Here is a tiny trained network, its code and every weight. The questions are about switching its units off for an input and a class, where a switched-off unit gives its printed mean instead of its output.

import numpy as np


def w(rows, s, z=0):
    codes = np.array(rows[::2]) - 128.0
    scale = np.full(codes.shape[1], s)
    scale[-1] = z or s
    return codes * scale


def norm(h):
    return h / np.sqrt((h * h).mean(-1, keepdims=True) + 1e-5)


def f(y):
    return np.maximum(y, 0)


def log_softmax(a):
    a = a - a.max(-1, keepdims=True)
    return a - np.log(np.exp(a).sum(-1, keepdims=True))


def net(x, mask):
    res = np.array(x, float).reshape(1, 3) / 4 @ E
    u = 0
    for l in range(3):
        y = f(norm(res) @ A[l][:, :-1].T + A[l][:, -1])
        res = res + np.where(mask[u : u + 5], y, B[l][:, -1]) @ B[l][:, :-1]
        u += 5
    return log_softmax(norm(res)[-1] @ U[:, :-1].T + U[:, -1])


A, B = {}, {}
E = w([
[165,168,125,88,157,68,94,169,254],'x0',
[156,86,137,179,127,135,188,171,99],'x1',
[67,134,174,223,199,80,228,108,167],'x2',
],0.0077)
A[0] = w([
[130,110,110,152,129,59,142,244,201,56],'L0N0',
[223,147,47,59,42,213,85,106,90,4],'L0N1',
[74,129,205,210,159,97,192,140,75,24],'L0N2',
[161,49,86,163,61,235,119,125,17,38],'L0N3',
[148,104,123,254,87,216,165,108,84,17],'L0N4',
],0.0068,0.003)
B[0] = w([
[73,103,151,177,109,59,87,103,144,186],'L0N0',
[225,178,51,152,75,64,129,75,79,255],'L0N1',
[136,254,104,172,108,205,147,171,58,212],'L0N2',
[101,37,198,70,114,118,91,151,181,246],'L0N3',
[44,104,101,103,163,163,82,212,196,202],'L0N4',
],0.0094,0.0077)
A[1] = w([
[255,142,125,146,60,115,82,74,95,43],'L1N0',
[138,177,146,160,72,123,108,88,84,4],'L1N1',
[146,168,127,149,178,155,226,95,115,49],'L1N2',
[168,115,137,143,187,78,187,127,179,25],'L1N3',
[80,148,64,55,158,129,79,65,150,69],'L1N4',
],0.009,0.0021)
B[1] = w([
[132,168,100,42,105,58,117,75,145,254],'L1N0',
[89,134,176,57,160,141,112,118,148,168],'L1N1',
[152,191,3,154,145,163,134,110,64,162],'L1N2',
[137,75,157,180,156,128,104,87,142,152],'L1N3',
[128,141,139,90,143,146,172,183,96,180],'L1N4',
],0.013,0.0092)
A[2] = w([
[133,139,127,150,120,170,185,63,127,20],'L2N0',
[126,118,165,160,113,201,133,142,133,74],'L2N1',
[164,143,103,115,65,125,81,97,130,197],'L2N2',
[213,159,123,128,112,108,115,125,97,10],'L2N3',
[133,11,155,110,136,163,100,155,82,9],'L2N4',
],0.012,0.0015)
B[2] = w([
[125,168,65,135,97,157,153,148,41,155],'L2N0',
[244,126,76,137,84,84,161,23,149,169],'L2N1',
[156,153,83,182,123,125,147,62,145,254],'L2N2',
[149,153,94,175,141,75,102,136,2,196],'L2N3',
[131,52,158,168,72,218,141,80,84,190],'L2N4',
],0.0096,0.0077)
U = w([
[109,72,216,175,179,55,90,110,192,216],'0',
[119,146,170,29,172,142,147,221,125,3],'1',
[191,130,67,64,80,57,75,75,100,147],'2',
[111,6,133,137,71,215,129,121,99,218],'3',
[109,231,71,210,161,166,182,152,104,88],'4',
],0.017,0.0018)

Each question gives the input, the list of numbers given to net, and the class t.
The units are the neurons (one row each of A and B). Each row of codes is followed by its name. A weight is (code - 128) times the scale printed after its matrix; where a second scale follows, it is the last column's (A, B and U).
mask holds one flag per neuron, layer by layer. A switched-off neuron (its flag False) gives its mean, the last column of its row in B, instead of its output. The means were averaged over made-up inputs and are rounded, as every weight is.
A unit's drop is (log p(t) with every unit on - log p(t) with that unit switched off) / (log p(t) with every unit on - log p(t) with every unit switched off).
The circuit of an input: a set's keep is (log p(t) with only the set's units on - log p(t) with every unit switched off) / (log p(t) with every unit on - log p(t) with every unit switched off). Starting from the 12 units with the biggest drops (on a tie, the unit counted first), units are removed one at a time, each time the one whose removal leaves the highest keep (on an exact tie, the one counted first), for as long as the keep stays at least 0.8.
circuit, biggest first: the units of the circuit, biggest drop first
most important unit: the unit with the biggest drop
top k neurons: the k neurons with the biggest drops, biggest first
k most important neurons of layer l: the k neurons of layer l with the biggest drops, biggest first
drop when u is switched off: that unit's drop, to one decimal
input [-3,-1,2], class 4: circuit, biggest first : (L0N2)
input [4,2,4], class 0: circuit, biggest first : (L0N0, L0N1)
input [5,-4,0], class 1: circuit, biggest first : (L0N1, L1N4, L1N0)
input [1,-8,5], class 4: top 2 neurons : (L0N3, L0N4)
input [7,-3,0], class 0: top 2 neurons : (L0N1, L1N0)
input [-6,-1,-3], class 3: top 3 neurons : (L0N3, L0N4, L2N4)
input [5,-3,7], class 0: top 3 neurons : (L0N0, L0N1, L1N3)
input [1,6,0], class 3: top 2 neurons : (L1N0, L0N1)
input [2,-2,0], class 1: top 2 neurons : (L0N1, L1N4)
input [1,6,-1], class 3: top 2 neurons : (L1N0, L2N4)
input [-2,2,3], class 4: drop when L0N2 is switched off : 0.4
input [-5,-2,4], class 4: drop when L0N2 is switched off : 2.6
input [6,1,0], class 0: drop when L0N1 is switched off : 0.3
input [-3,3,3], class 4: most important unit : L0N2
input [-8,-5,5], class 4: drop when L1N1 is switched off : 0.0
input [2,-8,3], class 1: 2 most important neurons of layer 0 : (L0N1, L0N2)
input [0,-8,0], class 1: top 2 neurons : (L1N4, L0N1)
